vonom: [156 135 101  93 189 102  74 144 167 141]
vudeb: [133 158 127 107 175 106 106 126 145 114]
sitob: [159 162 132  97 181  95  95 134 169 135]
asked: [159 162 132  97 181  95  95 134 169 135]	sitob
len: [156 135 101]	3

gira: [136 141 115 139 118 124 127 115 121 126 112 140 116  94 146 133 131 115
 124 145 144 133 135 131 131 149 134 125 141 129 117 131 121 111 127 124
 129 130 131 127 142 126 152 131 136 130 141 136 116 142 127 127 121 133
 125 128 132 119 136]
tevol: [124 116  90  64 124 120 126 132 126 149 137 120 120 168 118 117 119 122
 136 132 125 118 122 129 123 144 112 141 126 136 113 140 125 141 120 125
 126 137 125 125 128 112 131 125 123 128 132 111 120 110 120 122 124 119
 136 128 163 122 120]
les: [136 141 115 139 118 124 127 115 121 126 112 140 116  94 146 133 131 115
 119 145 144 133 135 131 137 149 134 125 141 129 117 113 121 111 127 124
 129 130 131 127 142 126 152 127 136 130 141 136 116 142 127 127 121 128
 125 128 132 119 136]
places gira: [124]	6 19 36
places gira: [131]	17 24 25 32 39 44
len: [136 141 115 139]	4
places tevol: [126]	7 9 29 37
places tevol: [125]	21 33 36 39 40 44
asked: [136 141 115 139 118 124 127 115 121 126 112 140 116  94 146 133 131 115
 124 145 144 133 135 131 131 149 134 125 141 129 117 131 121 111 127 124
 129 130 131 127 142 126 152 131 136 130 141 136 116 142 127 127 121 133
 125 128 132 119 136]	gira
len: [136 141 115 139 118 124 127 115 121 126 112 140 116  94 146 133 131 115
 119 145 144 133 135 131 137 149 134 125 141 129 117 113 121 111 127 124
 129 130 131 127 142 126 152]	43

safun: [129  68 164 172 166]
Deno: [122 167 167 167 167]
zagu: [130  78 116  47  52]
kekis: [ 70  69 185  79 114]
asked: [122 167 167 167 167]	Deno
asked: [129  68 164 172 166]	safun
places Deno: [122]	1
places Deno: [167]	2 3 4 5
places safun: [68]	2
places zagu: [116]	3

loga: [125 157 173 165 149 120 139  94 111 135 142 158 100 151 120 157  81 102
 126 111 125 103 154 147 131  93 114 154 148 134  85]
mopog: [121 151 181  94 101 120 146 123 109 113 144  94 116 174 126 126 109  66
 107 124 115 115 111  87 148 127 147 134 100  99 145]
Gumor: [114 170 172 163 138 139 140 101 131 136 130 174  81 138 124 147  82  79
 106 110 103 109 135 125 143 112 110 156 135 129 108]
places loga: [93]	26
len: [114 170 172 163 138 139 140 101 131 136 130 174  81 138 124 147  82  79
 106 110 103 109 135 125 143 112 110 156 135]	29
asked: [125 157 173 165 149 120 139  94 111 135 142 158 100 151 120 157  81 102
 126 111 125 103 154 147 131  93 114 154 148 134  85]	loga

kodir: [130 131 130 130 130]
Labog: [ 96 115 151 151 116]
Mipo: [169 122  59 128 135]
asked: [ 96 115 151 151 116]	Labog
places kodir: [130]	1 3 4 5
places Labog: [151]	3 4
places Mipo: [169]	1

nem: [ 52 143  96  81 132 169 196 165  85 127  79 131 137 156 105 140 100 137
  95  91 128 118 127 144 118  97 143 150]
nur: [ 52 143  96  81 132 169 196 165  85 127  79 131 146 156 105 140 100 111
 154 176 131 158 115 136 150 184 142 107]
nosum: [ 56 167  86  93  86 178 192 142  72 123  93  86  93  86 123  95  91 131
 150 159 128 130 125 119 153  86 125 108]
gaf: [ 52  92  96 142 132 169 196 150  85 127  79 131  92 156 139 140 100 111
 154 176 131 158 115 136 150 184 142 107]
places gaf: [150]	8 25
places nosum: [93]	4 11 13
asked: [ 56 167  86  93  86 178 192 142  72 123  93  86  93  86 123  95  91 131
 150 159 128 130 125 119 153  86 125 108]	nosum
places nem: [131]	12
len: [ 52 143  96  81 132 169 196 165  85 127  79 131 146 156 105 140 100 111
 154 176 131 158 115 136 150 184 142 107]	28

fip: [138 154 154 173 162 182 154 133 139 168 108 130 108 111 127 138 119  74
  80 148 148 122 101 154  62  68 154 154 133 122 141 110  86  80]
pevil: [117 124 145 153 122 157 147  86 141 162 111 117 122 132 105 147 132 136
 120 129 128 116 132 125 140 146 143 128 113 135 101 157 138 124]
lolek: [138 114 154 173 134 182  69 133 139 168 108 130 108 111 127 138 119  74
  80 148 127 110 101 119  62  68 136 110 133 122 141 110  86 125]
sopi: [135 147 161 142  90 163 139 153 136 139 163 106  98  98 155 129 103 159
 136  98 125 131 129 125 136 129  98 124 156  98 153 120 129 129]
places sopi: [98]	13 14 20 27 30
places fip: [148]	20 21
places fip: [80]	19 34
places fip: [154]	2 3 7 24 27 28
places sopi: [163]	6 11

Vop: [ 76  91 115 130 102  83 147]
zinu: [137  67  97 118 106  95 135]
Daman: [132  77 104 131 132 104 132]
asked: [132  77 104 131 132 104 132]	Daman
places Daman: [77]	2
places Daman: [132]	1 5 7

Fesa: [161 102 127 137  76  88 133 125 149 124 136 131 151 136 139]
Vuvan: [109 131  85  78  94  90 136 102 148  90 172  74  84 129  85]
lod: [109 131  85  78  94  90 136 123 148  90 172  74  84 129  85]
mimut: [164 164 133 116 132 125 127 101 125 107 110 112 137 114 145]
luko: [123 103 125 144  96  85 114 132 200 111 205  90 104 150  70]
places mimut: [125]	6 9
len: [109 131  85  78  94  90 136 102 148]	9
asked: [109 131  85  78  94  90 136 123 148  90 172  74  84 129  85]	lod
asked: [109 131  85  78  94  90 136 102 148  90 172  74  84 129  85]	Vuvan

Nik: [112 136 135 126 156 126 124 152 137 136 174 112 123 129 147 119 155 146
 133 163 157 147 124 125 135]
Mepad: [112 132 135 145 147 126 123 134 138 141 181 114 117 131 152 115 133 137
 138 182 158 147 123 124 139]
Vatup: [112 133 135 129 148 126 124 133 138 137 176 112 116 131 148 116 139 140
 133 164 158 146 122 125 137]
durug: [112 136 135 131 159 139 126 155 158 141 180 113 124 159 151 121 150 144
 138 175 167 159 125 125 143]
Zum: [112 136 135 131 159 139 127 155 158 137 180 113 126 159 151 121 150 144
 138 159 167 159 125 126 143]
len: [112 133 135 129 148 126 124 133 138 137 176 112 116 131 148 116 139 140
 133 164 158 146 122 125 137]	25
asked: [112 133 135 129 148 126 124 133 138 137 176 112 116 131 148 116 139 140
 133 164 158 146 122 125 137]	Vatup
places Zum: [127]	7

Bedi: [126 188 133 112 134 105 126 115 110 114 184 117 162 123 142  74 110 110
 140 110 125 126 103]
Busu: [122 116 196 117 178 118 106 117 137 143 133 121 154 144 128  88  90 138
 117 129 150 100 100]
ruri: [143 109 129 129 152 102 129  97 100 111 108 141 199 104 111  81 131 142
 121 127 139  88 144]
places Bedi: [110]	9 17 18 20
len: [122 116 196 117 178 118 106 117 137 143 133 121 154 144 128  88  90 138
 117 129 150 100 100]	23

Suzib: [131 131 103 117 158 142 124 106 108 173]
dedos: [152 159 158 151 111  87 157  98 109 125]
Lalip: [153 127 124 183 135 154 146 131 145 158]
Moz: [187 122 122 138 124 100 187 159 147 151]
Tovak: [113  74 143 192 195 106 173  88 115 181]
Fim: [166 150 155 108 185 171 159 148 112 136]
podo: [114  72 169 127 139 125 105 168 130 186]
Vut: [110 122 138 144 160  90 164 152 178  99]
asked: [187 122 122 138 124 100 187 159 147 151]	Moz
asked: [114  72 169 127 139 125 105 168 130 186]	podo
len: [187 122 122 138 124 100 187 159 147 151]	10
places Moz: [187]	1 7
len: [166 150 155 108 185 171 159]	7
len: [187 122 122 138 124]	5

tafa: [162  97 172 127 112 146  78]
Zoza: [ 72 125 113 109 123 110 160]
Led: [150 108 156 127 116 140  94]
lero: [167 119 150 137 124 143  96]
kulin: [178 110 164 137 118 149  79]
kila: [167 120 150 138 124 143  95]
deza: [ 95 103 143 109 113 122 126]
murov: [126 184  71 147 159 117 181]
Lok: [126 184  71 147 139 140 114]
rapa: [150 163  99 147 149 129 146]
duk: [ 94 160  85 129 145 111 179]
Doz: [177 164 106 156 151 137 131]
asked: [150 163  99 147 149 129 146]	rapa
asked: [ 95 103 143 109 113 122 126]	deza
asked: [178 110 164 137 118 149  79]	kulin

